Below are the code and all the weights of a small trained network. Each question names an input and a class and asks about switching units off, where a switched-off unit gives its printed mean instead of its output.

import numpy as np


def w(rows, s, z=0):
    codes = np.array(rows[::2]) - 128.0
    scale = np.full(codes.shape[1], s)
    scale[-1] = z or s
    return codes * scale


def norm(h):
    return h / np.sqrt((h * h).mean(-1, keepdims=True) + 1e-5)


def f(y):
    return y / 2 * (1 + np.tanh(0.7978845608 * (y + 0.044715 * y**3)))


def log_softmax(a):
    a = a - a.max(-1, keepdims=True)
    return a - np.log(np.exp(a).sum(-1, keepdims=True))


def net(x, mask):
    res = np.array(x, float).reshape(1, 3) / 4 @ E
    u = 0
    for l in range(3):
        y = f(norm(res) @ A[l][:, :-1].T + A[l][:, -1])
        res = res + np.where(mask[u : u + 9], y, B[l][:, -1]) @ B[l][:, :-1]
        u += 9
    return log_softmax(norm(res)[-1] @ U[:, :-1].T + U[:, -1])


A, B = {}, {}
E = w([
[109,62,229,171,102,242],'x0',
[222,145,190,85,6,106],'x1',
[163,139,211,168,196,154],'x2',
],0.0019)
A[0] = w([
[128,109,134,131,129,111,128],'0.n1',
[120,173,89,147,226,70,70],'0.n2',
[135,228,15,106,184,5,6],'0.n3',
[59,69,45,69,63,176,3],'0.n4',
[65,93,108,168,245,131,45],'0.n5',
[98,97,77,96,100,153,64],'0.n6',
[121,101,195,194,142,190,77],'0.n7',
[126,110,124,137,151,97,106],'0.n8',
[204,126,168,49,34,60,74],'0.n9',
],0.0034,0.0022)
B[0] = w([
[129,130,125,126,129,131,128],'0.n1',
[77,144,55,100,147,127,179],'0.n2',
[130,37,133,2,183,92,249],'0.n3',
[105,96,105,202,100,85,115],'0.n4',
[185,184,109,141,102,132,190],'0.n5',
[123,112,121,164,135,111,106],'0.n6',
[123,131,165,63,167,139,179],'0.n7',
[119,137,117,121,139,131,120],'0.n8',
[181,194,100,171,113,128,209],'0.n9',
],0.0044,0.0019)
A[1] = w([
[79,67,74,155,75,130,70],'1.n1',
[177,171,147,109,132,108,75],'1.n2',
[119,103,253,107,131,179,12],'1.n3',
[96,55,148,120,151,104,62],'1.n4',
[38,55,49,192,55,106,7],'1.n5',
[160,65,126,93,38,81,49],'1.n6',
[188,146,138,134,74,82,51],'1.n7',
[28,32,156,135,199,151,41],'1.n8',
[119,105,252,95,131,183,2],'1.n9',
],0.0043,0.0021)
B[1] = w([
[67,123,195,143,119,82,112],'1.n1',
[154,115,106,194,116,96,140],'1.n2',
[204,3,113,144,216,91,255],'1.n3',
[157,163,86,103,167,62,107],'1.n4',
[67,96,242,222,104,49,135],'1.n5',
[93,191,140,139,154,206,154],'1.n6',
[160,166,99,135,94,177,144],'1.n7',
[235,192,97,112,88,103,222],'1.n8',
[195,35,119,149,204,90,249],'1.n9',
],0.0036,0.0012)
A[2] = w([
[39,3,156,187,215,80,3],'2.n1',
[234,238,152,118,26,129,103],'2.n2',
[120,136,184,94,104,118,153],'2.n3',
[240,88,76,86,11,122,81],'2.n4',
[144,148,212,189,74,200,81],'2.n5',
[108,237,104,148,178,249,105],'2.n6',
[143,240,97,167,185,196,78],'2.n7',
[55,250,63,166,80,84,15],'2.n8',
[104,143,138,117,122,133,127],'2.n9',
],0.0038,0.0022)
B[2] = w([
[228,180,164,174,102,85,175],'2.n1',
[190,208,16,223,107,149,254],'2.n2',
[90,133,99,157,142,132,140],'2.n3',
[136,213,142,189,216,148,215],'2.n4',
[102,108,23,26,179,96,166],'2.n5',
[108,186,254,106,80,150,160],'2.n6',
[90,185,210,98,60,133,150],'2.n7',
[225,66,210,134,161,107,154],'2.n8',
[119,123,131,129,120,134,115],'2.n9',
],0.0034,0.0014)
U = w([
[212,42,172,146,199,170,171],'0',
[115,132,131,117,111,138,2],'1',
[208,245,55,166,90,154,167],'2',
[59,86,180,201,83,45,150],'3',
[111,132,127,122,116,144,30],'4',
[86,103,94,141,78,182,89],'5',
[74,134,42,9,175,78,168],'6',
[68,217,234,92,146,192,136],'7',
],0.013,0.0094)

Each question gives the input, the list of numbers given to net, and the class t.
The units are the neurons (one row each of A and B). Each row of codes is followed by its name. A weight is (code - 128) times the scale printed after its matrix; where a second scale follows, it is the last column's (A, B and U).
mask holds one flag per neuron, layer by layer. A switched-off neuron (its flag False) gives its mean, the last column of its row in B, instead of its output. The means were averaged over made-up inputs and are rounded, as every weight is.
A unit's drop is (log p(t) with every unit on - log p(t) with that unit switched off) / (log p(t) with every unit on - log p(t) with every unit switched off).
The circuit of an input: a set's keep is (log p(t) with only the set's units on - log p(t) with every unit switched off) / (log p(t) with every unit on - log p(t) with every unit switched off). Starting from the 12 units with the biggest drops (on a tie, the unit counted first), units are removed one at a time, each time the one whose removal leaves the highest keep (on an exact tie, the one counted first), for as long as the keep stays at least 0.8.
circuit, biggest first: the units of the circuit, biggest drop first
top k neurons: the k neurons with the biggest drops, biggest first
k most important neurons of layer l: the k neurons of layer l with the biggest drops, biggest first
drop of u: that unit's drop, to one decimal
input [2,7,4], class 2: circuit, biggest first : (2.n2)
input [-1,-2,-4], class 3: 2 most important neurons of layer 1 : (1.n5; 1.n1)
input [-2,1,2], class 6: top 2 neurons : (0.n3; 0.n5)
input [-1,-1,5], class 7: 2 most important neurons of layer 0 : (0.n3; 0.n2)
input [5,-2,-4], class 3: circuit, biggest first : (0.n4; 1.n5)
input [-3,-8,5], class 7: top 2 neurons : (2.n6; 1.n3)
input [6,5,-6], class 2: top 2 neurons : (0.n9; 0.n3)
input [7,-5,-5], class 3: top 4 neurons : (0.n4; 1.n5; 0.n3; 1.n1)
input [2,-6,-2], class 7: top 2 neurons : (0.n5; 1.n3)
input [1,-4,6], class 7: top 2 neurons : (0.n3; 0.n5)
input [-3,-5,6], class 7: top 4 neurons : (2.n6; 1.n3; 0.n5; 1.n9)
input [1,6,5], class 2: 2 most important neurons of layer 0 : (0.n9; 0.n3)
input [4,6,-2], class 2: drop of 0.n9 : 0.5
input [-1,1,-4], class 3: drop of 0.n4 : 0.4
input [6,1,-8], class 3: drop of 1.n5 : 0.1
input [-6,0,8], class 6: drop of 2.n7 : 0.0
